Here is a tiny trained network, its code and every weight. The questions are about switching its units off for an input and a target symbol, where a switched-off unit gives its printed mean instead of its output.

import numpy as np


def w(rows, s, z=0):
    codes = np.array(rows[::2]) - 128.0
    scale = np.full(codes.shape[1], s)
    scale[-1] = z or s
    return codes * scale


def norm(h):
    return h / np.sqrt((h * h).mean(-1, keepdims=True) + 1e-5)


def f(y):
    return np.maximum(y, 0)


def softmax(a):
    e = np.exp(a - a.max(-1, keepdims=True))
    return e / e.sum(-1, keepdims=True)


def log_softmax(a):
    a = a - a.max(-1, keepdims=True)
    return a - np.log(np.exp(a).sum(-1, keepdims=True))


def net(x, mask):
    ids = ['δεζθμπω'.index(c) for c in x.split()]
    T = len(ids)
    res = E[ids] + P[:T]
    r = norm(res)
    for j in range(3):
        rows = slice(3 * j, 3 * j + 3)
        q, k, v = (r @ M[0][rows].T for M in (Q, K, V))
        z = softmax(np.where(np.tri(T) > 0, q @ k.T / 3**0.5, -1e9)) @ v
        o = O[0][rows]
        res = res + np.where(mask[j], z, o[:, -1]) @ o[:, :-1]
    y = f(norm(res) @ A[0][:, :-1].T + A[0][:, -1])
    res = res + np.where(mask[3:7], y, B[0][:, -1]) @ B[0][:, :-1]
    return log_softmax(norm(res)[-1] @ U[:, :-1].T + U[:, -1])


Q, K, V, O, A, B = {}, {}, {}, {}, {}, {}
E = w([
[189,114,112],'δ',
[176,122,132],'ε',
[171,109,80],'ζ',
[100,180,134],'θ',
[30,155,2],'μ',
[131,207,132],'π',
[152,130,65],'ω',
],0.016)
P = w([
[118,59,147],'0',
[57,130,5],'1',
[59,159,73],'2',
[148,146,96],'3',
[101,125,54],'4',
[70,152,96],'5',
[147,110,207],'6',
[106,121,51],'7',
[73,147,101],'8',
[136,101,168],'9',
],0.015)
Q[0] = w([
[108,107,223],'h1',
[93,223,88],'h1',
[156,104,100],'h1',
[169,201,98],'h2',
[70,174,168],'h2',
[15,151,149],'h2',
[8,112,174],'h3',
[182,49,49],'h3',
[17,112,127],'h3',
],0.013)
K[0] = w([
[120,182,89],'h1',
[54,83,81],'h1',
[84,142,161],'h1',
[96,110,121],'h2',
[140,194,87],'h2',
[96,235,163],'h2',
[180,132,8],'h3',
[70,95,126],'h3',
[120,167,65],'h3',
],0.017)
V[0] = w([
[124,237,117],'h1',
[92,74,90],'h1',
[78,1,181],'h1',
[61,166,227],'h2',
[167,144,193],'h2',
[237,147,213],'h2',
[85,117,59],'h3',
[164,114,74],'h3',
[195,106,88],'h3',
],0.0099)
O[0] = w([
[6,100,160,108],'h1',
[242,50,184,198],'h1',
[244,170,150,124],'h1',
[140,132,195,59],'h2',
[134,138,81,49],'h2',
[155,151,83,3],'h2',
[162,103,253,183],'h3',
[151,167,197,151],'h3',
[158,162,144,131],'h3',
],0.0079,0.0054)
A[0] = w([
[185,70,148,254],'n1',
[141,240,86,76],'n2',
[144,11,28,209],'n3',
[254,95,172,20],'n4',
],0.0078,0.0047)
B[0] = w([
[14,64,105,232],'n1',
[40,90,255,149],'n2',
[226,103,165,254],'n3',
[115,40,84,184],'n4',
],0.0097,0.0056)
U = w([
[195,250,125,251],'δ',
[175,171,99,182],'ε',
[173,159,136,140],'ζ',
[108,45,108,2],'θ',
[140,56,144,32],'μ',
[58,167,18,126],'π',
[169,101,126,90],'ω',
],0.013,0.0083)

Each question gives the input, a string of symbols that net reads in full, and the target symbol t.
The units are the heads (3 rows each of Q, K, V and O) and the neurons (one row each of A and B). Each row of codes is followed by its name. A weight is (code - 128) times the scale printed after its matrix; where a second scale follows, it is the last column's (O, A, B and U).
mask holds one flag per unit, heads first, then neurons. A switched-off unit (its flag False) gives its mean, the last column of its rows in O or B, instead of its output. The means were averaged over made-up inputs and are rounded, as every weight is.
A unit's drop is (log p(t) with every unit on - log p(t) with that unit switched off) / (log p(t) with every unit on - log p(t) with every unit switched off).
The circuit of an input: a set's keep is (log p(t) with only the set's units on - log p(t) with every unit switched off) / (log p(t) with every unit on - log p(t) with every unit switched off). Starting from all 7 units, units are removed one at a time, each time the one whose removal leaves the highest keep (on an exact tie, the one counted first), for as long as the keep stays at least 0.8.
circuit, biggest first: the units of the circuit, biggest drop first
unit that matters most: the unit with the biggest drop
top k neurons: the k neurons with the biggest drops, biggest first
which heads matter: for each layer, one digit per head in row order, 1 if its drop is at least 0.15 and else 0, layers parted by /
drop when u is switched off: that unit's drop, to one decimal
input ε μ ε θ ζ, target δ: which heads matter : 110
input π ζ δ μ ζ, target π: unit that matters most : h3
input μ δ μ π μ θ ω μ, target θ: which heads matter : 111
input δ π μ μ, target δ: circuit, biggest first : [h1, n1, n4]
input π μ π ε ω π θ ε, target π: which heads matter : 101
input π δ ζ π π ε ζ, target π: circuit, biggest first : [h1, h3]
input ω ω θ, target δ: which heads matter : 000
input μ θ δ μ, target μ: which heads matter : 111
input μ μ ε δ δ π ε π, target θ: top 2 neurons : [n4, n3]
input ε ω μ ζ θ ζ ω π, target δ: which heads matter : 001
input ζ δ ε ω μ θ, target δ: which heads matter : 001
input μ ζ μ ω μ ζ ζ π, target θ: which heads matter : 100
input ε θ π μ π, target δ: which heads matter : 000
input π π ε ζ δ, target π: circuit, biggest first : [h1]
input δ π μ ζ, target δ: which heads matter : 111
input π ε ζ δ π π π ε, target π: which heads matter : 100
input μ π ζ μ μ π π ζ θ π, target π: drop when n3 is switched off : 0.4
input π ζ μ ω, target π: drop when h1 is switched off : 0.5
input μ θ μ θ μ, target θ: drop when n3 is switched off : 0.2
input π ε π θ, target π: top neuron : [n3]
